Below are the code and all the weights of a small trained network. Each question names an input and a class and asks about switching units off, where a switched-off unit gives its printed mean instead of its output.

import numpy as np


def w(rows, s, z=0):
    codes = np.array(rows[::2]) - 128.0
    scale = np.full(codes.shape[1], s)
    scale[-1] = z or s
    return codes * scale


def f(y):
    return y / 2 * (1 + np.tanh(0.7978845608 * (y + 0.044715 * y**3)))


def log_softmax(a):
    a = a - a.max(-1, keepdims=True)
    return a - np.log(np.exp(a).sum(-1, keepdims=True))


def net(x, mask):
    res = np.array(x, float).reshape(1, 5) / 4 @ E
    y = f(res @ A[0][:, :-1].T + A[0][:, -1])
    res = res + np.where(mask, y, B[0][:, -1]) @ B[0][:, :-1]
    return log_softmax(res[-1] @ U[:, :-1].T + U[:, -1])


A, B = {}, {}
E = w([
[191,228,237],'x0',
[253,42,155],'x1',
[12,32,197],'x2',
[125,126,127],'x3',
[128,126,127],'x4',
],0.0045)
A[0] = w([
[52,75,224,122],'n0',
[197,80,139,75],'n1',
[140,178,189,77],'n2',
[175,173,54,106],'n3',
[77,193,92,84],'n4',
[158,93,151,68],'n5',
[98,64,162,68],'n6',
[135,158,217,118],'n7',
[37,222,130,55],'n8',
[139,56,66,147],'n9',
[89,73,197,135],'n10',
[206,58,155,88],'n11',
[173,186,40,80],'n12',
[56,207,112,147],'n13',
[141,118,123,253],'n14',
[133,148,185,99],'n15',
[115,103,117,185],'n16',
[141,178,208,93],'n17',
[128,170,184,43],'n18',
[239,17,197,106],'n19',
[140,93,79,81],'n20',
[183,173,47,106],'n21',
[117,107,124,254],'n22',
[103,71,25,103],'n23',
[148,173,254,118],'n24',
],0.009,0.0054)
B[0] = w([
[226,58,156,191],'n0',
[68,122,158,143],'n1',
[132,112,66,147],'n2',
[173,68,154,161],'n3',
[82,113,179,135],'n4',
[96,106,131,112],'n5',
[164,91,102,123],'n6',
[140,129,70,178],'n7',
[25,142,205,161],'n8',
[108,158,63,170],'n9',
[191,96,144,168],'n10',
[41,133,173,168],'n11',
[179,47,144,155],'n12',
[54,166,207,191],'n13',
[151,206,170,253],'n14',
[126,123,98,138],'n15',
[148,154,119,171],'n16',
[132,117,48,169],'n17',
[110,91,78,119],'n18',
[10,167,222,236],'n19',
[111,114,79,116],'n20',
[181,60,161,169],'n21',
[161,196,156,246],'n22',
[128,114,10,163],'n23',
[142,126,4,225],'n24',
],0.021,0.0041)
U = w([
[2,73,162,131],'0',
[166,179,130,229],'1',
[182,19,156,186],'2',
[82,118,2,205],'3',
[172,210,138,95],'4',
[132,131,115,18],'5',
[60,11,82,1],'6',
],0.0099,0.0068)

Each question gives the input, the list of numbers given to net, and the class t.
The units are the neurons (one row each of A and B). Each row of codes is followed by its name. A weight is (code - 128) times the scale printed after its matrix; where a second scale follows, it is the last column's (A, B and U).
mask holds one flag per neuron, in row order. A switched-off neuron (its flag False) gives its mean, the last column of its row in B, instead of its output. The means were averaged over made-up inputs and are rounded, as every weight is.
A unit's drop is (log p(t) with every unit on - log p(t) with that unit switched off) / (log p(t) with every unit on - log p(t) with every unit switched off).
The circuit of an input: a set's keep is (log p(t) with only the set's units on - log p(t) with every unit switched off) / (log p(t) with every unit on - log p(t) with every unit switched off). Starting from the 12 units with the biggest drops (on a tie, the unit counted first), units are removed one at a time, each time the one whose removal leaves the highest keep (on an exact tie, the one counted first), for as long as the keep stays at least 0.8.
units of the circuit, in order: the units of the circuit, biggest drop first
most important unit: the unit with the biggest drop
top k neurons: the k neurons with the biggest drops, biggest first
input [-8,-5,-8,-1,3], class 2: units of the circuit, in order -> n12, n21
input [6,-3,5,3,1], class 3: units of the circuit, in order -> n24
input [3,4,-6,1,0], class 2: units of the circuit, in order -> n21, n12
input [-6,3,1,3,-1], class 3: top 3 neurons -> n23, n9, n13
input [-6,0,4,8,-3], class 4: units of the circuit, in order -> n22, n16
input [2,-4,5,0,3], class 2: top 2 neurons -> n0, n19
input [1,-5,-8,8,7], class 2: units of the circuit, in order -> n12, n21
input [-2,7,-5,-1,-5], class 0: units of the circuit, in order -> n19, n11
input [5,-1,2,0,3], class 3: units of the circuit, in order -> n24, n19
input [-1,1,6,-1,1], class 2: top 2 neurons -> n0, n10
input [7,5,1,-2,6], class 3: units of the circuit, in order -> n24, n17
input [5,6,4,3,0], class 0: top 3 neurons -> n19, n11, n1
input [6,-4,-7,-7,-6], class 2: top 3 neurons -> n12, n21, n3
input [-8,0,6,0,5], class 3: most important unit -> n23
input [4,-7,0,-3,1], class 0: top 2 neurons -> n8, n13
input [-8,2,0,4,-4], class 3: top 2 neurons -> n23, n9
input [-1,6,-8,3,-7], class 2: top 3 neurons -> n21, n12, n3
input [-1,6,4,0,5], class 0: top 2 neurons -> n19, n11
input [-8,-4,5,-2,-3], class 3: top 2 neurons -> n23, n9
input [-2,8,2,6,6], class 0: units of the circuit, in order -> n19
